Here is a tiny trained network, its code and every weight. The questions are about switching its units off for an input and a class, where a switched-off unit gives its printed mean instead of its output.

import numpy as np


def w(rows, s, z=0):
    codes = np.array(rows[::2]) - 128.0
    scale = np.full(codes.shape[1], s)
    scale[-1] = z or s
    return codes * scale


def f(y):
    return y / 2 * (1 + np.tanh(0.7978845608 * (y + 0.044715 * y**3)))


def log_softmax(a):
    a = a - a.max(-1, keepdims=True)
    return a - np.log(np.exp(a).sum(-1, keepdims=True))


def net(x, mask):
    res = np.array(x, float).reshape(1, 5) / 4 @ E
    y = f(res @ A[0][:, :-1].T + A[0][:, -1])
    res = res + np.where(mask, y, B[0][:, -1]) @ B[0][:, :-1]
    return log_softmax(res[-1] @ U[:, :-1].T + U[:, -1])


A, B = {}, {}
E = w([
[157,75,156,107,96,119],'x0',
[134,118,135,125,124,128],'x1',
[255,123,51,232,93,42],'x2',
[223,62,36,45,171,226],'x3',
[178,221,161,167,32,226],'x4',
],0.0092)
A[0] = w([
[158,197,157,131,16,218,75],'n0',
[152,128,124,173,114,220,3],'n1',
[111,148,131,161,56,225,15],'n2',
[195,125,39,166,97,73,130],'n3',
[49,97,125,76,130,202,85],'n4',
[169,191,162,163,98,215,131],'n5',
[145,118,34,86,97,226,27],'n6',
[43,127,211,179,111,74,20],'n7',
[81,39,109,94,254,38,130],'n8',
[40,100,176,64,151,185,172],'n9',
[148,93,33,55,173,201,58],'n10',
[72,151,161,35,129,155,210],'n11',
[103,116,121,95,236,43,102],'n12',
[205,116,22,174,107,93,129],'n13',
[188,76,62,223,161,34,222],'n14',
[75,58,79,90,220,52,90],'n15',
[90,133,146,182,103,69,114],'n16',
[86,129,177,58,152,167,96],'n17',
[87,196,233,177,82,90,21],'n18',
[187,88,36,57,203,227,27],'n19',
[46,99,200,48,183,212,159],'n20',
[52,76,204,83,176,153,52],'n21',
[36,127,146,25,130,158,185],'n22',
[71,140,162,147,111,80,9],'n23',
],0.0094,0.002)
B[0] = w([
[21,44,30,113,39,209,230],'n0',
[46,25,175,104,85,145,169],'n1',
[100,79,102,97,44,170,188],'n2',
[179,186,81,223,166,113,220],'n3',
[205,179,68,179,163,92,198],'n4',
[63,54,86,96,8,240,207],'n5',
[85,140,252,19,163,71,203],'n6',
[141,110,230,46,226,3,214],'n7',
[23,29,63,52,2,226,244],'n8',
[172,184,54,223,146,138,225],'n9',
[136,89,226,47,221,40,223],'n10',
[165,164,75,191,136,119,207],'n11',
[80,69,82,63,60,168,205],'n12',
[202,211,82,216,188,105,230],'n13',
[195,166,36,225,155,162,248],'n14',
[34,34,96,58,21,232,223],'n15',
[130,122,149,116,230,62,186],'n16',
[223,165,62,180,174,126,194],'n17',
[95,119,226,38,194,90,225],'n18',
[143,87,248,45,230,47,247],'n19',
[192,191,83,214,147,114,247],'n20',
[162,142,95,132,136,118,209],'n21',
[205,181,52,228,150,149,224],'n22',
[116,71,193,68,192,79,175],'n23',
],0.0074,0.013)
U = w([
[196,209,47,229,129,144,255],'0',
[51,88,72,71,11,228,144],'1',
[129,140,216,40,192,65,24],'2',
],0.011,0.0027)

Each question gives the input, the list of numbers given to net, and the class t.
The units are the neurons (one row each of A and B). Each row of codes is followed by its name. A weight is (code - 128) times the scale printed after its matrix; where a second scale follows, it is the last column's (A, B and U).
mask holds one flag per neuron, in row order. A switched-off neuron (its flag False) gives its mean, the last column of its row in B, instead of its output. The means were averaged over made-up inputs and are rounded, as every weight is.
A unit's drop is (log p(t) with every unit on - log p(t) with that unit switched off) / (log p(t) with every unit on - log p(t) with every unit switched off).
most important unit: the unit with the biggest drop
k most important neurons: the k neurons with the biggest drops, biggest first
drop when u is switched off: that unit's drop, to one decimal
input [1,1,-1,-8,6], class 2: most important unit => n7
input [-7,-4,-6,1,-6], class 0: 4 most important neurons => n20; n22; n9; n4
input [-5,3,-3,-8,-8], class 1: 3 most important neurons => n8; n15; n12
input [-8,-2,1,6,-6], class 1: 4 most important neurons => n8; n15; n7; n12
input [0,1,2,7,6], class 2: 2 most important neurons => n19; n6
input [-1,5,-6,7,2], class 2: 4 most important neurons => n19; n10; n6; n14
input [8,0,-6,8,-6], class 2: 3 most important neurons => n19; n10; n6
input [5,-1,2,4,3], class 2: drop when n15 is switched off => 0.1
input [-6,3,-7,6,6], class 0: drop when n20 is switched off => 0.2
input [-5,7,6,8,6], class 2: drop when n19 is switched off => 0.3
input [8,6,1,-6,-7], class 1: drop when n8 is switched off => 0.8
